Questions about the grid below.
1) Give the top entry of the column that holds the largest entry.
2) Give the entry just left of the centre entry.
3) Give the entry just left of 115.
4) Give the entry directly below the smallest entry.
5) Give the bottom-left entry.
6) Give the entry in the bottom-right corner.
7) Give the 2nd largest entry.
8) Give the entry just right of the centre entry.
[[118 131 127 124 132]
 [145 116 119 135 134]
 [151 141 129 116 125]
 [140 112 129 132 132]
 [121 106 137 132 128]
 [125 115 123 122 140]
 [111 136 135 128 125]
 [137 121 142 136 124]
 [116 121 129 130 117]]
1) 118
2) 106
3) 125
4) 115
5) 116
6) 117
7) 145
8) 132

x = [[135, 147, 133, 112, 131], [146, 156, 105, 114, 157], [128, 102, 115, 137, 138], [103, 147, 140, 150, 117]]
The smallest entry? 102
The entry just right of 135? 147
The entry just left of 150? 140

148,125,116,111,112,128
128,126,116,114,131,122
135,133,113,118,125,117
119,126,122,120,131,106
116,137,120,134,145,103
130,126,119,122,124,115
122,131,130,111,133,120
129,130,115,120,131,117
118,134,123,128,138,117
124,124,114,119,132,124
Counting starts at 0.
What is the entry directly above the smallest entry?
Answer: 106
The entry at row 0, column 0: 148
What is the entry in the bottom-left corner?
Answer: 124
What is the entry in row 0 and column 1?
Answer: 125
The bottom entry of the column that holds the smallest entry is 124
What is the entry directly below 148?
Answer: 128
The entry in row 2 and column 0: 135
The entry at row 0, column 2: 116
The entry in row 2 and column 2 -> 113
The entry in the top-right corner is 128
The entry directly below 137 is 126
What is the entry directly above 145?
Answer: 131
The entry just left of the smallest entry is 145
What is the entry in row 1 and column 1?
Answer: 126

Read these off the matrix that follows. Rows and columns are numbered from 0.
1) Which number is the entry in row 0 and column 0?
2) Which number is the entry in row 0 and column 2?
3) Which number is the entry in row 1 and column 0?
4) Which number is the entry at row 2, column 0?
5) Which number is the entry just right of the largest entry?
6) Which number is the entry in row 0 and column 1?
[[131 134 130 138 120 123 123 133 123 142 128]
 [144 121 135 133 127 128 132 130 129 122 119]
 [103 123 120 124 124 132 126 116 133 132 130]
 [125 127 125 119 132 133 130 128 129 122 133]
 [146 137 136 143 117 121 125 144 119 143 131]
 [120 125 123 122 132 132 131 119 135 123 128]
 [134 127 129 122 135 130 130 129 129 119 127]
 [129 127 129 134 126 124 122 125 128 135 118]
 [139 136 133 132 124 125 125 143 118 135 135]
 [139 122 129 116 147 131 129 126 131 105 118]
 [137 120 131 121 143 128 118 125 127 112 107]]
1) 131
2) 130
3) 144
4) 103
5) 131
6) 134

[[124 125 132 133 151 137 116 122 128 115 130 129 131 125]
 [123 125 131 128 145 138 121 121 133 121 131 130 127 123]
 [123 124 132 133 153 137 115 121 128 114 130 129 131 124]
 [129 131 130 109 118 137 147 127 150 146 136 137 115 123]
 [121 125 131 127 145 138 122 120 135 121 131 129 126 121]
 [133 132 131 112 120 135 146 129 146 145 135 139 117 126]
 [131 132 130 108 117 136 149 128 150 147 136 139 115 124]
 [125 131 127 143 118 122 128 134 121 132 125 117 139 133]
 [124 131 127 143 116 122 130 134 122 133 125 116 139 133]
 [130 132 130 110 117 137 149 128 150 148 136 137 116 124]
 [129 129 131 123 134 136 132 126 137 131 133 134 125 126]
 [131 133 130 153 126 122 125 139 115 128 126 119 148 140]
 [126 132 128 148 120 122 127 136 119 131 125 116 143 135]
 [132 131 131 116 126 136 140 128 143 139 135 138 121 126]
 [133 131 132 120 130 135 138 129 140 136 134 138 123 128]
 [131 132 130 108 117 137 149 128 150 148 136 138 115 123]]
Give the 4th entry in reading order.
Answer: 133
The largest entry in the last column -> 140
The last entry, reading row by row is 123
The first entry in reading order -> 124
The smallest entry in the last row is 108
Give the entry in the top-right corner.
Answer: 125
The 2nd entry in reading order is 125
Give the second entry on the diagonal from the top-right corner.
Answer: 127
The third entry, reading row by row -> 132
Give the smallest entry in the last column.
Answer: 121
Give the bottom-left entry.
Answer: 131
Give the 2nd entry on the main diagonal.
Answer: 125
Give the largest entry in the last row.
Answer: 150
The smallest entry in the first column -> 121

A =
[[111 107 143 113 109 113 108 142 111 146]
 [146 114 114 143 113 111 113 109 110 116]
 [138 106 149 135 111 114 108 145 116 143]]
The second smallest entry: 107
The entry just right of 142 -> 111
The bottom-right entry: 143
The entry just right of 107: 143
The largest entry in the first column: 146
The entry in the top-right corner is 146
What is the 1st entry, reading row by row?
Answer: 111
The largest entry in the last row -> 149
What is the smallest entry?
Answer: 106
The second entry on the diagonal from the top-right corner: 110
